Below is a small trained network, with its code and all its weights. Each question gives an input and a target symbol and asks what happens when units are switched off, that is, made to give their printed mean instead of their output.

import numpy as np


def w(rows, s, z=0):
    codes = np.array(rows[::2]) - 128.0
    scale = np.full(codes.shape[1], s)
    scale[-1] = z or s
    return codes * scale


def f(y):
    return y / 2 * (1 + np.tanh(0.7978845608 * (y + 0.044715 * y**3)))


def softmax(a):
    e = np.exp(a - a.max(-1, keepdims=True))
    return e / e.sum(-1, keepdims=True)


def log_softmax(a):
    a = a - a.max(-1, keepdims=True)
    return a - np.log(np.exp(a).sum(-1, keepdims=True))


def net(x, mask):
    ids = ['δθλξπστψω'.index(c) for c in x.split()]
    T = len(ids)
    res = E[ids] + P[:T]
    r = res
    for j in range(2):
        rows = slice(2 * j, 2 * j + 2)
        q, k, v = (r @ M[0][rows].T for M in (Q, K, V))
        z = softmax(np.where(np.tri(T) > 0, q @ k.T / 2**0.5, -1e9)) @ v
        o = O[0][rows]
        res = res + np.where(mask[j], z, o[:, -1]) @ o[:, :-1]
    y = f(res @ A[0][:, :-1].T + A[0][:, -1])
    res = res + np.where(mask[2:10], y, B[0][:, -1]) @ B[0][:, :-1]
    return log_softmax(res[-1] @ U[:, :-1].T + U[:, -1])


Q, K, V, O, A, B = {}, {}, {}, {}, {}, {}
E = w([
[181,162,88,85,139],'δ',
[126,56,110,124,102],'θ',
[164,119,92,205,233],'λ',
[116,83,212,43,144],'ξ',
[114,157,163,86,179],'π',
[75,108,49,218,59],'σ',
[20,120,125,225,126],'τ',
[31,64,190,182,43],'ψ',
[248,135,153,85,59],'ω',
],0.014)
P = w([
[67,75,96,8,100],'0',
[114,162,132,89,153],'1',
[107,202,139,131,132],'2',
[133,145,159,131,104],'3',
[141,92,177,168,110],'4',
[143,74,188,202,109],'5',
],0.014)
Q[0] = w([
[161,107,137,149,173],'h1',
[160,195,149,6,153],'h1',
[137,192,136,60,140],'h2',
[94,148,119,131,98],'h2',
],0.016)
K[0] = w([
[111,206,153,211,251],'h1',
[81,87,53,63,184],'h1',
[114,58,61,54,150],'h2',
[146,77,183,146,55],'h2',
],0.013)
V[0] = w([
[220,130,235,77,101],'h1',
[30,123,254,113,116],'h1',
[112,78,141,174,32],'h2',
[156,93,69,80,70],'h2',
],0.014)
O[0] = w([
[89,248,186,158,88,81],'h1',
[103,168,67,95,89,255],'h1',
[105,70,94,168,32,170],'h2',
[132,97,219,118,80,192],'h2',
],0.015,0.0066)
A[0] = w([
[81,171,134,129,198,253],'n1',
[113,73,147,105,129,56],'n2',
[108,114,158,5,131,182],'n3',
[208,102,112,164,231,96],'n4',
[91,107,76,146,203,92],'n5',
[93,104,98,146,124,133],'n6',
[73,112,143,146,120,7],'n7',
[70,167,179,204,103,124],'n8',
],0.011,0.0045)
B[0] = w([
[199,133,122,153,66,195],'n1',
[102,201,151,160,98,178],'n2',
[159,174,109,202,167,252],'n3',
[5,161,113,163,166,237],'n4',
[182,138,188,83,94,195],'n5',
[172,157,153,103,254,197],'n6',
[182,176,119,141,197,154],'n7',
[118,62,141,20,185,220],'n8',
],0.0083,0.014)
U = w([
[242,118,182,175,226,27],'δ',
[107,112,178,215,104,231],'θ',
[89,125,131,210,228,144],'λ',
[88,203,134,129,138,1],'ξ',
[220,204,94,176,188,88],'π',
[152,15,151,183,184,206],'σ',
[235,88,79,84,255,67],'τ',
[74,131,53,161,116,193],'ψ',
[116,97,163,80,189,147],'ω',
],0.0071,0.0033)

Each question gives the input, a string of symbols that net reads in full, and the target symbol t.
The units are the heads (2 rows each of Q, K, V and O) and the neurons (one row each of A and B). Each row of codes is followed by its name. A weight is (code - 128) times the scale printed after its matrix; where a second scale follows, it is the last column's (O, A, B and U).
mask holds one flag per unit, heads first, then neurons. A switched-off unit (its flag False) gives its mean, the last column of its rows in O or B, instead of its output. The means were averaged over made-up inputs and are rounded, as every weight is.
A unit's drop is (log p(t) with every unit on - log p(t) with that unit switched off) / (log p(t) with every unit on - log p(t) with every unit switched off).
The circuit of an input: a set's keep is (log p(t) with only the set's units on - log p(t) with every unit switched off) / (log p(t) with every unit on - log p(t) with every unit switched off). Starting from all 10 units, units are removed one at a time, each time the one whose removal leaves the highest keep (on an exact tie, the one counted first), for as long as the keep stays at least 0.8.
units of the circuit, in order: the units of the circuit, biggest drop first
top k neurons: the k neurons with the biggest drops, biggest first
which heads matter: for each layer, one digit per head in row order, 1 if its drop is at least 0.15 and else 0, layers parted by /
input λ ω π ψ θ, target ψ: units of the circuit, in order -> (h1 h2)
input δ δ ω π, target δ: units of the circuit, in order -> (h2 h1)
input λ π ψ ψ π, target π: units of the circuit, in order -> (h2 n8)
input ξ ψ ω ξ τ, target ω: units of the circuit, in order -> (n8 h1)
input ω θ ξ, target ω: units of the circuit, in order -> (n8 h1 h2)
input π θ δ ξ, target π: units of the circuit, in order -> (h2 n3 h1)
input θ π π δ δ δ, target π: top 3 neurons -> (n1 n8 n4)
input π ω π π θ, target π: units of the circuit, in order -> (h2 h1)
input δ ω ω, target δ: top 2 neurons -> (n4 n3)
input ξ π δ, target ξ: which heads matter -> 10
input λ σ λ ξ θ π, target λ: top 2 neurons -> (n4 n8)
input τ λ ξ, target τ: which heads matter -> 10
input σ τ π ω, target σ: units of the circuit, in order -> (h1 h2)
input π π δ λ θ, target λ: which heads matter -> 11
input ξ ψ τ, target ψ: units of the circuit, in order -> (h1)
input σ δ ψ, target ψ: units of the circuit, in order -> (h2)
input ω π λ π σ λ, target λ: which heads matter -> 11
input ξ ξ τ π, target ξ: which heads matter -> 10
input τ π π θ, target π: top 3 neurons -> (n8 n4 n1)
input τ ξ ξ, target τ: top neuron -> (n4)
